Here is a tiny trained network, its code and every weight. The questions are about switching its units off for an input and a class, where a switched-off unit gives its printed mean instead of its output.

import numpy as np


def w(rows, s, z=0):
    codes = np.array(rows[::2]) - 128.0
    scale = np.full(codes.shape[1], s)
    scale[-1] = z or s
    return codes * scale


def norm(h):
    return h / np.sqrt((h * h).mean(-1, keepdims=True) + 1e-5)


def f(y):
    return np.maximum(y, 0)


def log_softmax(a):
    a = a - a.max(-1, keepdims=True)
    return a - np.log(np.exp(a).sum(-1, keepdims=True))


def net(x, mask):
    res = np.array(x, float).reshape(1, 7) / 4 @ E
    u = 0
    for l in range(2):
        y = f(norm(res) @ A[l][:, :-1].T + A[l][:, -1])
        res = res + np.where(mask[u : u + 7], y, B[l][:, -1]) @ B[l][:, :-1]
        u += 7
    return log_softmax(norm(res)[-1] @ U[:, :-1].T + U[:, -1])


A, B = {}, {}
E = w([
[166,226,84,205,153,255,112,46,119,82,69],'x0',
[103,151,69,91,128,166,96,162,156,103,175],'x1',
[171,78,146,36,220,208,138,84,170,193,130],'x2',
[96,119,132,115,114,151,130,125,120,130,113],'x3',
[132,125,95,93,122,76,96,91,198,137,73],'x4',
[118,128,121,125,137,125,140,128,128,127,121],'x5',
[105,121,86,120,171,99,172,98,108,120,125],'x6',
],0.0087)
A[0] = w([
[133,183,75,131,94,69,85,73,230,124,44,27],'L0N0',
[120,127,232,198,132,81,136,33,99,199,45,3],'L0N1',
[66,79,142,126,139,72,75,107,202,111,55,45],'L0N2',
[208,222,83,165,104,178,171,78,130,116,83,10],'L0N3',
[114,153,197,164,190,189,184,178,66,100,188,9],'L0N4',
[92,151,1,75,86,181,86,127,184,83,199,14],'L0N5',
[142,158,116,65,155,62,50,81,199,138,40,36],'L0N6',
],0.0071,0.004)
B[0] = w([
[95,245,148,103,108,175,156,130,82,69,107,226],'L0N0',
[248,53,118,167,157,154,121,186,177,31,73,217],'L0N1',
[146,165,134,97,107,141,124,151,84,123,196,203],'L0N2',
[87,52,88,98,84,94,170,131,160,194,166,253],'L0N3',
[113,189,167,82,108,189,150,86,88,60,156,195],'L0N4',
[214,43,135,169,151,134,117,148,140,78,84,213],'L0N5',
[143,172,157,53,131,193,190,149,73,106,135,232],'L0N6',
],0.011,0.0051)
A[1] = w([
[172,147,129,47,255,232,92,100,118,236,50,77],'L1N0',
[123,129,153,113,201,167,117,94,186,204,140,2],'L1N1',
[137,227,24,254,108,246,114,6,163,190,38,129],'L1N2',
[126,140,161,208,143,160,157,126,54,132,180,94],'L1N3',
[57,200,38,217,37,55,98,129,44,148,57,22],'L1N4',
[137,132,50,193,72,123,113,197,99,48,80,56],'L1N5',
[100,133,55,118,236,168,11,216,182,63,144,82],'L1N6',
],0.007,0.0055)
B[1] = w([
[76,194,151,227,122,82,57,72,142,127,125,254],'L1N0',
[83,173,228,183,125,101,36,74,164,116,159,148],'L1N1',
[126,68,114,70,67,36,160,245,99,189,147,253],'L1N2',
[138,184,101,74,163,139,128,128,102,138,96,169],'L1N3',
[109,139,190,148,124,176,63,19,203,158,139,175],'L1N4',
[113,147,161,151,233,112,74,62,162,123,126,215],'L1N5',
[172,95,67,170,167,137,186,128,132,97,58,167],'L1N6',
],0.012,0.0065)
U = w([
[34,198,225,205,156,106,8,21,212,177,160,19],'0',
[69,22,83,33,18,33,182,249,132,254,198,191],'1',
[115,235,150,11,95,216,193,142,20,59,132,254],'2',
[239,13,104,177,212,159,150,206,160,41,41,162],'3',
],0.0092,0.0024)

Each question gives the input, the list of numbers given to net, and the class t.
The units are the neurons (one row each of A and B). Each row of codes is followed by its name. A weight is (code - 128) times the scale printed after its matrix; where a second scale follows, it is the last column's (A, B and U).
mask holds one flag per neuron, layer by layer. A switched-off neuron (its flag False) gives its mean, the last column of its row in B, instead of its output. The means were averaged over made-up inputs and are rounded, as every weight is.
A unit's drop is (log p(t) with every unit on - log p(t) with that unit switched off) / (log p(t) with every unit on - log p(t) with every unit switched off).
The circuit of an input: a set's keep is (log p(t) with only the set's units on - log p(t) with every unit switched off) / (log p(t) with every unit on - log p(t) with every unit switched off). Starting from the 12 units with the biggest drops (on a tie, the unit counted first), units are removed one at a time, each time the one whose removal leaves the highest keep (on an exact tie, the one counted first), for as long as the keep stays at least 0.8.
circuit, biggest first: the units of the circuit, biggest drop first
k most important neurons: the k neurons with the biggest drops, biggest first
k most important neurons of layer l: the k neurons of layer l with the biggest drops, biggest first
input [-5,-8,-8,8,-7,-8,2], class 0: circuit, biggest first	[L1N4 L1N2]
input [-4,-5,4,-8,6,-4,2], class 2: most important neuron	[L0N6]
input [-6,-8,-6,-4,2,8,-8], class 3: circuit, biggest first	[L0N1 L1N2]
input [-5,-7,7,0,-5,8,7], class 0: circuit, biggest first	[L1N2 L1N0]
input [-2,-4,0,-7,-3,-3,7], class 3: 3 most important neurons	[L0N1 L0N0 L0N6]
input [-6,-1,4,0,7,8,0], class 2: circuit, biggest first	[L0N6 L1N2]
input [-3,8,5,7,-2,-2,-3], class 3: 2 most important neurons	[L0N5 L1N6]
input [8,0,7,4,7,1,0], class 1: 2 most important neurons of layer 1	[L1N2 L1N5]
input [7,-2,0,-1,6,-7,1], class 1: 2 most important neurons	[L1N2 L0N3]
input [4,0,0,0,4,5,6], class 1: 2 most important neurons of layer 0	[L0N3 L0N4]
input [8,-5,-2,7,8,0,4], class 1: 2 most important neurons of layer 0	[L0N3 L0N4]
input [-6,-2,6,-1,6,8,6], class 0: 2 most important neurons of layer 1	[L1N2 L1N0]
input [6,-7,4,-1,4,-4,-2], class 3: 2 most important neurons of layer 0	[L0N1 L0N6]
input [-6,0,-8,2,1,7,-2], class 0: most important neuron of layer 1	[L1N4]
input [4,4,-3,-6,4,4,1], class 1: 3 most important neurons of layer 0	[L0N3 L0N1 L0N2]
input [-8,3,8,7,-2,4,-4], class 0: 3 most important neurons	[L1N2 L0N3 L1N1]
input [-6,7,-5,-5,0,-4,4], class 3: 2 most important neurons	[L0N3 L1N2]
input [-2,8,2,-8,5,-4,1], class 3: 2 most important neurons	[L0N5 L1N6]
input [6,-2,-7,5,-4,-2,-2], class 0: 2 most important neurons	[L1N4 L1N5]
input [7,8,-7,5,-7,-1,3], class 3: 3 most important neurons of layer 1	[L1N0 L1N5 L1N6]
input [-5,-6,6,-2,3,-5,6], class 0: 3 most important neurons	[L1N2 L1N0 L0N3]
input [6,-3,4,1,3,1,-1], class 1: circuit, biggest first	[L1N2]
